Below are the code and all the weights of a small trained network. Each question names an input and a target symbol and asks about switching units off, where a switched-off unit gives its printed mean instead of its output.

import numpy as np


def w(rows, s, z=0):
    codes = np.array(rows[::2]) - 128.0
    scale = np.full(codes.shape[1], s)
    scale[-1] = z or s
    return codes * scale


def norm(h):
    return h / np.sqrt((h * h).mean(-1, keepdims=True) + 1e-5)


def f(y):
    return y / 2 * (1 + np.tanh(0.7978845608 * (y + 0.044715 * y**3)))


def softmax(a):
    e = np.exp(a - a.max(-1, keepdims=True))
    return e / e.sum(-1, keepdims=True)


def log_softmax(a):
    a = a - a.max(-1, keepdims=True)
    return a - np.log(np.exp(a).sum(-1, keepdims=True))


def net(x, mask):
    ids = ['αβεζλμξπτψω'.index(c) for c in x.split()]
    T = len(ids)
    res = E[ids] + P[:T]
    u = 0
    for l in range(2):
        r = norm(res)
        for j in range(2):
            rows = slice(3 * j, 3 * j + 3)
            q, k, v = (r @ M[l][rows].T for M in (Q, K, V))
            z = softmax(np.where(np.tri(T) > 0, q @ k.T / 3**0.5, -1e9)) @ v
            o = O[l][rows]
            res = res + np.where(mask[u + j], z, o[:, -1]) @ o[:, :-1]
        u += 2
        y = f(norm(res) @ A[l][:, :-1].T + A[l][:, -1])
        res = res + np.where(mask[u : u + 4], y, B[l][:, -1]) @ B[l][:, :-1]
        u += 4
    return log_softmax(norm(res)[-1] @ U[:, :-1].T + U[:, -1])


Q, K, V, O, A, B = {}, {}, {}, {}, {}, {}
E = w([
[117,124,133,129,152,173,120,123,139],'α',
[184,133,169,136,154,152,132,132,130],'β',
[77,144,140,167,141,123,133,106,108],'ε',
[150,111,133,142,151,119,110,102,67],'ζ',
[144,96,169,168,155,102,137,101,132],'λ',
[96,119,139,96,129,105,123,184,110],'μ',
[135,112,107,121,6,120,111,123,152],'ξ',
[140,192,136,116,138,117,125,105,110],'π',
[129,165,168,165,157,153,145,150,144],'τ',
[123,151,117,143,140,149,106,120,57],'ψ',
[133,139,102,164,137,103,83,167,135],'ω',
],0.016)
P = w([
[146,124,66,104,141,114,178,127,100],'0',
[121,134,235,134,152,160,128,111,112],'1',
[127,125,233,123,141,147,103,108,120],'2',
[117,107,243,128,137,150,88,104,140],'3',
[109,110,241,130,126,141,62,106,147],'4',
[106,113,254,121,119,136,49,108,160],'5',
],0.0057)
Q[0] = w([
[152,104,65,118,28,169,177,119,174],'0.h0',
[114,137,88,114,97,122,167,97,96],'0.h0',
[173,102,2,88,64,96,172,128,196],'0.h0',
[154,161,108,133,169,154,158,153,107],'0.h1',
[75,151,62,114,176,139,176,130,180],'0.h1',
[186,138,69,123,162,98,159,141,130],'0.h1',
],0.009)
K[0] = w([
[110,155,113,121,244,146,198,127,100],'0.h0',
[117,146,126,149,182,127,110,115,71],'0.h0',
[143,150,108,133,237,151,191,78,106],'0.h0',
[96,153,187,125,148,131,123,149,122],'0.h1',
[98,147,199,128,136,150,137,127,159],'0.h1',
[83,146,196,147,164,164,153,107,142],'0.h1',
],0.011)
V[0] = w([
[126,156,50,128,35,164,124,84,182],'0.h0',
[225,108,157,36,155,148,65,125,142],'0.h0',
[136,61,174,61,54,106,177,35,117],'0.h0',
[156,151,139,129,254,140,128,174,116],'0.h1',
[64,144,75,120,230,115,160,71,114],'0.h1',
[85,127,131,109,122,141,53,24,138],'0.h1',
],0.0044)
O[0] = w([
[120,120,113,206,4,197,107,201,171,3],'0.h0',
[172,141,149,48,129,165,168,141,139,143],'0.h0',
[107,52,225,142,30,130,226,81,89,123],'0.h0',
[93,48,194,140,100,197,213,93,214,171],'0.h1',
[50,60,77,117,86,163,206,86,205,156],'0.h1',
[140,149,18,112,146,129,92,139,173,78],'0.h1',
],0.0042,0.0057)
A[0] = w([
[156,135,10,200,79,146,102,123,66,4],'0.n0',
[109,87,69,168,6,111,142,252,134,2],'0.n1',
[164,79,187,101,77,131,225,189,180,92],'0.n2',
[115,237,119,189,184,80,30,167,132,34],'0.n3',
],0.0047,0.0038)
B[0] = w([
[104,176,136,161,171,83,150,173,32,43],'0.n0',
[109,144,222,154,207,208,253,89,40,81],'0.n1',
[122,152,81,179,195,146,123,136,135,253],'0.n2',
[246,93,141,158,195,141,70,126,185,51],'0.n3',
],0.0052,0.0006)
Q[1] = w([
[140,153,216,193,7,89,27,171,95],'1.h0',
[141,102,73,229,40,116,157,163,174],'1.h0',
[188,181,116,108,139,126,99,177,207],'1.h0',
[116,125,55,120,38,104,216,142,107],'1.h1',
[144,107,43,218,78,143,90,173,171],'1.h1',
[131,115,76,86,255,136,154,63,160],'1.h1',
],0.0093)
K[1] = w([
[142,126,10,118,144,70,147,69,144],'1.h0',
[127,145,114,200,151,170,179,97,120],'1.h0',
[182,186,119,128,140,165,143,144,175],'1.h0',
[124,165,157,146,148,148,179,88,96],'1.h1',
[152,129,105,175,130,172,173,108,136],'1.h1',
[149,94,234,140,176,128,87,140,140],'1.h1',
],0.013)
V[1] = w([
[180,2,141,137,153,154,144,105,158],'1.h0',
[76,143,93,190,213,57,93,117,139],'1.h0',
[107,123,151,239,93,204,166,87,33],'1.h0',
[222,62,110,184,169,159,31,151,124],'1.h1',
[235,230,88,163,110,156,81,7,167],'1.h1',
[159,113,126,224,147,177,150,47,204],'1.h1',
],0.007)
O[1] = w([
[90,65,128,58,104,106,116,200,85,117],'1.h0',
[109,118,185,158,135,58,157,138,190,136],'1.h0',
[68,200,31,128,63,74,120,141,135,85],'1.h0',
[143,74,86,218,123,48,86,193,110,63],'1.h1',
[202,112,2,93,76,47,150,55,132,5],'1.h1',
[212,157,76,138,56,98,204,188,138,47],'1.h1',
],0.0082,0.017)
A[1] = w([
[184,158,143,120,65,138,129,179,92,8],'1.n0',
[50,121,99,101,64,184,150,149,197,104],'1.n1',
[163,187,145,141,136,158,164,198,183,45],'1.n2',
[92,221,2,150,178,162,68,151,95,2],'1.n3',
],0.0094,0.0061)
B[1] = w([
[186,88,185,121,168,166,138,152,101,63],'1.n0',
[134,83,60,162,149,172,99,121,152,254],'1.n1',
[110,174,131,76,71,103,70,199,133,53],'1.n2',
[115,181,113,198,139,154,192,176,10,229],'1.n3',
],0.014,0.00083)
U = w([
[162,128,132,130,61,146,23,78,110,46],'α',
[118,202,142,89,79,99,111,201,187,118],'β',
[168,163,114,70,122,142,196,43,145,132],'ε',
[129,61,168,134,67,91,249,141,165,121],'ζ',
[237,98,159,70,122,157,185,193,90,3],'λ',
[134,83,48,102,121,210,104,159,157,103],'μ',
[120,183,82,169,150,130,162,162,56,192],'ξ',
[88,116,191,126,196,168,105,117,130,191],'π',
[60,91,97,57,94,68,104,113,79,114],'τ',
[25,134,92,201,103,116,132,81,219,34],'ψ',
[187,105,110,183,186,52,95,146,139,197],'ω',
],0.011,0.0037)

Each question gives the input, a string of symbols that net reads in full, and the target symbol t.
The units are the heads (3 rows each of Q, K, V and O) and the neurons (one row each of A and B). Each row of codes is followed by its name. A weight is (code - 128) times the scale printed after its matrix; where a second scale follows, it is the last column's (O, A, B and U).
mask holds one flag per unit, layer by layer, with each layer's heads first. A switched-off unit (its flag False) gives its mean, the last column of its rows in O or B, instead of its output. The means were averaged over made-up inputs and are rounded, as every weight is.
A unit's drop is (log p(t) with every unit on - log p(t) with that unit switched off) / (log p(t) with every unit on - log p(t) with every unit switched off).
The circuit of an input: a set's keep is (log p(t) with only the set's units on - log p(t) with every unit switched off) / (log p(t) with every unit on - log p(t) with every unit switched off). Starting from all 12 units, units are removed one at a time, each time the one whose removal leaves the highest keep (on an exact tie, the one counted first), for as long as the keep stays at least 0.8.
circuit, biggest first: the units of the circuit, biggest drop first
k most important neurons: the k neurons with the biggest drops, biggest first
which heads matter: for each layer, one digit per head in row order, 1 if its drop is at least 0.15 and else 0, layers parted by /
drop when u is switched off: that unit's drop, to one decimal
input τ ψ ε ε ξ, target ω: circuit, biggest first -> 1.h1, 0.h1, 0.h0
input α ξ μ, target λ: circuit, biggest first -> 0.h0, 1.h1, 0.h1
input μ ω τ α ε π, target ω: circuit, biggest first -> 0.h0, 1.h1
input α ε τ α μ ξ, target λ: circuit, biggest first -> 1.h1, 0.h1, 1.n0
input ξ μ ζ π π ω, target ξ: circuit, biggest first -> 1.h0, 1.n3, 1.h1
input ψ ε τ, target β: which heads matter -> 00 / 01
input β ε ξ ζ, target α: which heads matter -> 11 / 01
input ω β π ξ ε μ, target ζ: circuit, biggest first -> 0.h0, 1.h1
input ξ λ ψ ψ, target ξ: circuit, biggest first -> 1.h0, 0.h0, 1.n3, 1.h1
input ψ π ψ, target ξ: circuit, biggest first -> 1.h0, 1.h1, 1.n3
input π ψ ξ ζ, target ε: circuit, biggest first -> 1.h1, 0.h0
input β β μ ξ, target α: circuit, biggest first -> 1.h1, 0.h1
input ξ π π ξ π α, target α: circuit, biggest first -> 0.h1, 1.h1, 0.h0
input μ ε μ μ ω α, target ω: circuit, biggest first -> 1.h1, 0.h0, 0.n3
input π ω α α, target ω: circuit, biggest first -> 1.h1, 0.h0
input τ π ξ π μ, target ω: which heads matter -> 01 / 01
input π ω ε, target ω: drop when 0.h0 is switched off -> 0.2
input μ ω ψ, target ω: drop when 0.h0 is switched off -> 0.9
input λ ψ ω ε, target ω: drop when 0.h0 is switched off -> 0.1
input ξ μ μ α, target ξ: drop when 1.n2 is switched off -> 0.0
input ε α α μ ξ ε, target β: most important neuron -> 0.n1
